Below is a small trained network, with its code and all its weights. Each question gives an input and a class and asks what happens when units are switched off, that is, made to give their printed mean instead of their output.

import numpy as np


def w(rows, s, z=0):
    codes = np.array(rows[::2]) - 128.0
    scale = np.full(codes.shape[1], s)
    scale[-1] = z or s
    return codes * scale


def f(y):
    return np.maximum(y, 0)


def log_softmax(a):
    a = a - a.max(-1, keepdims=True)
    return a - np.log(np.exp(a).sum(-1, keepdims=True))


def net(x, mask):
    res = np.array(x, float).reshape(1, 7) / 4 @ E
    y = f(res @ A[0][:, :-1].T + A[0][:, -1])
    res = res + np.where(mask, y, B[0][:, -1]) @ B[0][:, :-1]
    return log_softmax(res[-1] @ U[:, :-1].T + U[:, -1])


A, B = {}, {}
E = w([
[82,134,192,21,138,227,154,183,103,114,143],'x0',
[162,89,142,91,151,116,119,115,239,254,216],'x1',
[133,135,139,132,120,122,119,135,126,123,140],'x2',
[137,99,131,131,127,130,134,119,117,130,119],'x3',
[135,107,128,128,131,130,134,122,122,130,121],'x4',
[209,171,87,107,83,140,204,99,76,138,238],'x5',
[148,91,148,139,117,126,130,116,123,107,135],'x6',
],0.013)
A[0] = w([
[134,141,189,57,142,188,218,147,73,113,157,171],'n0',
[160,160,93,231,119,28,132,74,147,155,96,244],'n1',
[184,139,80,78,83,92,163,91,123,156,195,136],'n2',
[129,128,90,159,113,57,133,109,139,117,82,255],'n3',
[184,171,72,117,48,141,234,98,89,133,187,170],'n4',
[164,85,189,112,177,124,91,128,220,254,194,204],'n5',
],0.008,0.0068)
B[0] = w([
[138,153,149,179,50,217,153,156,120,151,100,214],'n0',
[149,88,52,109,179,77,37,73,116,109,96,234],'n1',
[165,108,93,127,168,198,130,78,176,118,169,195],'n2',
[99,131,97,87,106,82,43,127,108,106,114,199],'n3',
[249,201,43,156,171,186,140,139,115,108,146,219],'n4',
[64,76,133,106,131,110,191,104,195,196,184,250],'n5',
],0.011,0.019)
U = w([
[97,113,116,112,118,55,55,135,83,93,60,208],'0',
[187,162,59,170,185,126,85,117,63,70,121,40],'1',
[61,66,88,141,127,31,92,105,158,184,156,89],'2',
[187,110,90,122,230,129,111,73,193,140,167,90],'3',
[28,115,243,131,120,180,94,201,96,64,56,254],'4',
[183,175,111,201,87,159,174,209,98,126,96,81],'5',
[69,87,254,67,151,133,182,186,171,179,117,187],'6',
[165,142,144,131,104,186,183,118,173,190,178,59],'7',
],0.0082,0.0038)

Each question gives the input, the list of numbers given to net, and the class t.
The units are the neurons (one row each of A and B). Each row of codes is followed by its name. A weight is (code - 128) times the scale printed after its matrix; where a second scale follows, it is the last column's (A, B and U).
mask holds one flag per neuron, in row order. A switched-off neuron (its flag False) gives its mean, the last column of its row in B, instead of its output. The means were averaged over made-up inputs and are rounded, as every weight is.
A unit's drop is (log p(t) with every unit on - log p(t) with that unit switched off) / (log p(t) with every unit on - log p(t) with every unit switched off).
The circuit of an input: a set's keep is (log p(t) with only the set's units on - log p(t) with every unit switched off) / (log p(t) with every unit on - log p(t) with every unit switched off). Starting from all 6 units, units are removed one at a time, each time the one whose removal leaves the highest keep (on an exact tie, the one counted first), for as long as the keep stays at least 0.8.
circuit, biggest first: the units of the circuit, biggest drop first
most important unit: the unit with the biggest drop
k most important neurons: the k neurons with the biggest drops, biggest first
drop when u is switched off: that unit's drop, to one decimal
input [1,4,8,2,-2,-2,-4], class 6: most important unit	n1
input [1,-1,3,8,-7,-6,5], class 4: 3 most important neurons	(n1 n5 n4)
input [2,1,8,7,5,-4,4], class 6: circuit, biggest first	(n1 n4)
input [7,-2,-4,-6,-4,0,-3], class 4: circuit, biggest first	(n4 n5)
input [2,6,0,8,-7,-1,5], class 6: circuit, biggest first	(n1 n4)
input [0,-3,-3,1,-8,-2,5], class 0: circuit, biggest first	(n4 n5)
input [6,0,-1,4,-6,7,5], class 5: circuit, biggest first	(n5 n0)
input [3,-8,-3,-5,-7,-3,7], class 4: 2 most important neurons	(n4 n1)
input [2,-3,4,-8,-5,3,6], class 5: 2 most important neurons	(n1 n5)
input [2,-8,3,-5,-8,3,7], class 5: 2 most important neurons	(n1 n0)
input [-5,0,6,7,-7,-8,-6], class 0: circuit, biggest first	(n5 n3)
input [-8,-7,3,7,-8,-1,8], class 0: 2 most important neurons	(n4 n3)
input [0,-4,-1,7,-5,-3,0], class 0: 3 most important neurons	(n4 n0 n5)
input [2,2,-2,-1,-5,3,-7], class 7: circuit, biggest first	(n1)
input [-7,3,-4,-7,-6,0,7], class 2: 2 most important neurons	(n4 n3)
input [4,5,-8,5,5,7,8], class 7: 2 most important neurons	(n0 n1)
input [5,-7,2,-7,0,0,8], class 4: 2 most important neurons	(n4 n2)
input [-6,5,5,1,-4,-1,6], class 2: 2 most important neurons	(n4 n5)
input [-3,-2,0,-6,-2,-2,-3], class 0: drop when n4 is switched off	0.4
input [-7,-2,-4,-1,4,-2,-1], class 0: drop when n5 is switched off	0.2
